Below is a small trained network, with its code and all its weights. Each question gives an input and a class and asks what happens when units are switched off, that is, made to give their printed mean instead of their output.

import numpy as np


def w(rows, s, z=0):
    codes = np.array(rows[::2]) - 128.0
    scale = np.full(codes.shape[1], s)
    scale[-1] = z or s
    return codes * scale


def f(y):
    return np.maximum(y, 0)


def log_softmax(a):
    a = a - a.max(-1, keepdims=True)
    return a - np.log(np.exp(a).sum(-1, keepdims=True))


def net(x, mask):
    res = np.array(x, float).reshape(1, 7) / 4 @ E
    y = f(res @ A[0][:, :-1].T + A[0][:, -1])
    res = res + np.where(mask, y, B[0][:, -1]) @ B[0][:, :-1]
    return log_softmax(res[-1] @ U[:, :-1].T + U[:, -1])


A, B = {}, {}
E = w([
[83,86,100,174,46,86,157,40,44,90,184],'x0',
[186,162,28,150,157,48,4,132,138,100,136],'x1',
[148,241,222,153,98,110,83,82,99,59,39],'x2',
[71,98,179,169,126,73,123,254,105,83,171],'x3',
[118,126,33,206,147,176,195,155,113,101,30],'x4',
[111,53,151,137,203,223,86,86,110,76,145],'x5',
[199,112,184,228,178,54,171,98,154,150,156],'x6',
],0.008)
A[0] = w([
[80,108,166,137,149,85,98,247,81,48,141,178],'n0',
[111,84,98,143,156,146,149,139,146,193,206,37],'n1',
[136,124,142,143,172,54,168,104,171,162,126,121],'n2',
[182,171,131,101,223,159,125,193,174,130,82,135],'n3',
[111,159,134,124,32,93,125,165,170,163,98,149],'n4',
[107,139,205,91,110,139,169,111,89,183,163,129],'n5',
[106,121,95,99,164,126,160,142,156,134,209,56],'n6',
[123,159,139,114,183,189,98,187,194,131,133,102],'n7',
[119,88,110,172,82,130,122,84,86,124,139,9],'n8',
[68,104,91,165,59,124,114,47,59,97,184,78],'n9',
[52,144,76,2,87,152,98,136,101,122,121,153],'n10',
[110,167,174,158,115,132,122,99,130,66,88,1],'n11',
[184,157,77,70,95,166,127,17,141,176,89,218],'n12',
[120,100,166,152,204,152,141,106,110,104,133,224],'n13',
[108,161,94,195,135,172,154,146,118,71,75,82],'n14',
[99,114,102,162,146,153,201,132,99,127,46,106],'n15',
[65,88,118,114,168,178,74,113,92,88,97,195],'n16',
[108,109,93,169,88,116,121,27,34,136,129,76],'n17',
[168,113,113,99,157,129,138,27,161,147,105,167],'n18',
[80,129,186,118,143,132,99,84,129,55,83,89],'n19',
[87,132,180,103,75,192,213,113,134,140,118,244],'n20',
[200,139,27,118,145,65,39,134,147,61,165,130],'n21',
[103,132,173,132,118,138,206,131,155,133,132,167],'n22',
[132,181,106,114,128,134,79,134,82,120,137,78],'n23',
[123,91,221,59,115,111,65,81,162,123,181,34],'n24',
[199,78,172,185,197,107,156,64,133,135,158,170],'n25',
[102,79,57,103,126,120,130,133,150,194,136,101],'n26',
[129,184,89,126,45,63,195,169,127,206,87,128],'n27',
[142,171,200,157,85,136,92,145,130,74,81,35],'n28',
[109,111,108,172,60,96,131,149,49,122,143,93],'n29',
[172,111,92,148,117,105,86,112,104,72,161,91],'n30',
[146,180,168,92,151,107,138,92,107,90,88,40],'n31',
[123,171,172,44,91,94,110,112,124,176,199,156],'n32',
[153,189,178,131,100,88,103,90,68,137,90,75],'n33',
],0.0085,0.0026)
B[0] = w([
[139,40,191,181,66,71,148,96,183,115,158,237],'n0',
[211,106,90,86,128,161,164,107,89,146,134,199],'n1',
[136,184,137,99,134,110,153,195,63,128,154,195],'n2',
[72,159,156,117,92,128,96,103,155,233,135,236],'n3',
[157,93,153,176,165,168,76,98,99,118,183,197],'n4',
[127,150,77,75,171,125,134,127,198,70,107,193],'n5',
[194,91,83,117,103,180,174,114,82,139,164,183],'n6',
[116,161,186,92,77,143,76,111,102,189,144,203],'n7',
[100,124,133,64,106,146,86,128,122,200,132,167],'n8',
[96,185,151,96,90,145,91,108,123,195,134,211],'n9',
[126,196,169,146,143,62,168,226,39,85,153,215],'n10',
[181,93,94,80,134,151,172,122,74,147,141,185],'n11',
[151,54,248,197,101,83,137,132,151,88,120,246],'n12',
[138,165,139,127,147,126,51,115,140,117,167,197],'n13',
[112,82,87,133,179,84,140,60,115,155,64,201],'n14',
[63,123,59,112,183,43,144,72,153,114,65,209],'n15',
[125,165,157,206,182,100,64,129,83,92,152,203],'n16',
[82,149,137,100,77,118,66,121,161,197,131,205],'n17',
[128,96,235,199,81,92,150,132,152,89,155,207],'n18',
[218,99,110,131,136,184,162,76,100,132,176,187],'n19',
[127,159,114,83,102,131,92,118,179,51,156,232],'n20',
[157,155,95,67,125,159,163,112,197,61,110,254],'n21',
[125,187,133,102,124,152,119,98,191,93,171,194],'n22',
[147,113,137,94,113,132,170,160,134,76,95,167],'n23',
[57,87,38,154,240,49,113,66,140,170,20,203],'n24',
[95,196,150,123,196,68,155,198,61,87,153,227],'n25',
[171,62,131,74,142,151,166,120,76,122,131,196],'n26',
[132,113,106,207,215,159,2,101,94,110,185,230],'n27',
[157,98,100,61,91,178,198,68,86,147,149,201],'n28',
[102,147,164,132,110,141,118,119,171,185,137,186],'n29',
[118,162,95,85,103,137,103,132,162,108,115,183],'n30',
[188,91,127,79,99,176,169,104,83,175,139,186],'n31',
[72,103,105,159,196,87,103,58,116,122,22,214],'n32',
[171,103,88,100,130,176,154,91,94,123,133,211],'n33',
],0.0066,0.01)
U = w([
[181,52,97,77,118,188,181,100,64,171,137,54],'0',
[84,87,74,146,181,101,130,90,137,160,43,103],'1',
[101,172,157,103,80,155,93,116,157,253,138,93],'2',
[135,41,194,185,79,115,143,118,171,105,142,136],'3',
[136,131,125,172,167,166,79,107,102,117,158,255],'4',
[126,210,147,128,148,108,153,164,37,98,141,127],'5',
[136,167,83,80,115,157,141,112,227,65,126,99],'6',
[118,136,122,166,94,155,178,165,110,142,88,85],'7',
],0.013,0.0046)

Each question gives the input, the list of numbers given to net, and the class t.
The units are the neurons (one row each of A and B). Each row of codes is followed by its name. A weight is (code - 128) times the scale printed after its matrix; where a second scale follows, it is the last column's (A, B and U).
mask holds one flag per neuron, in row order. A switched-off neuron (its flag False) gives its mean, the last column of its row in B, instead of its output. The means were averaged over made-up inputs and are rounded, as every weight is.
A unit's drop is (log p(t) with every unit on - log p(t) with that unit switched off) / (log p(t) with every unit on - log p(t) with every unit switched off).
The circuit of an input: a set's keep is (log p(t) with only the set's units on - log p(t) with every unit switched off) / (log p(t) with every unit on - log p(t) with every unit switched off). Starting from the 12 units with the biggest drops (on a tie, the unit counted first), units are removed one at a time, each time the one whose removal leaves the highest keep (on an exact tie, the one counted first), for as long as the keep stays at least 0.8.
circuit, biggest first: the units of the circuit, biggest drop first
most important unit: the unit with the biggest drop
top k neurons: the k neurons with the biggest drops, biggest first
drop when u is switched off: that unit's drop, to one decimal
input [0,6,-3,-8,-6,4,-6], class 3: most important unit	n12
input [-8,4,-6,-7,3,8,4], class 2: top 3 neurons	n3, n7, n27
input [-7,-4,2,-6,6,-3,-2], class 2: top 3 neurons	n3, n7, n24
input [-3,-6,7,3,-6,-6,4], class 0: circuit, biggest first	n28, n33
input [6,-8,5,-4,5,-7,7], class 6: top 3 neurons	n20, n22, n5
input [1,-5,-1,4,5,-3,5], class 1: top 2 neurons	n15, n10
input [5,-6,1,-1,0,-3,3], class 6: top 3 neurons	n5, n20, n3
input [7,-6,7,0,4,-6,6], class 0: top 3 neurons	n33, n11, n28
input [1,6,8,-3,-1,-6,6], class 0: circuit, biggest first	n33, n28
input [-1,2,-1,-5,-1,3,-7], class 5: top 2 neurons	n10, n0
input [-1,4,2,-3,-8,-6,0], class 1: top 2 neurons	n32, n24
input [-1,0,-8,4,-7,-6,2], class 0: top 3 neurons	n6, n1, n26
input [-2,6,-4,-5,-5,-2,0], class 6: top 3 neurons	n21, n0, n14
input [5,-4,-5,-5,7,-7,0], class 1: most important unit	n15
input [-6,5,4,7,-2,-5,7], class 3: top 3 neurons	n0, n10, n9
input [-3,4,6,-7,-7,4,-1], class 1: top 3 neurons	n24, n32, n0
input [-7,-5,1,6,1,3,-6], class 2: top 2 neurons	n7, n3
input [6,0,5,3,8,7,-3], class 1: top 2 neurons	n14, n15
input [-6,-8,3,-2,-6,-4,3], class 6: top 3 neurons	n5, n20, n22
input [1,4,1,-2,-7,-6,4], class 1: circuit, biggest first	n32
input [-2,4,3,4,-5,3,0], class 1: drop when n12 is switched off	0.2
input [3,6,6,6,5,-1,-4], class 0: drop when n33 is switched off	0.1
input [-8,8,-8,2,-7,-8,-6], class 0: drop when n26 is switched off	0.6
input [-6,7,3,0,5,-7,-2], class 4: drop when n4 is switched off	1.0
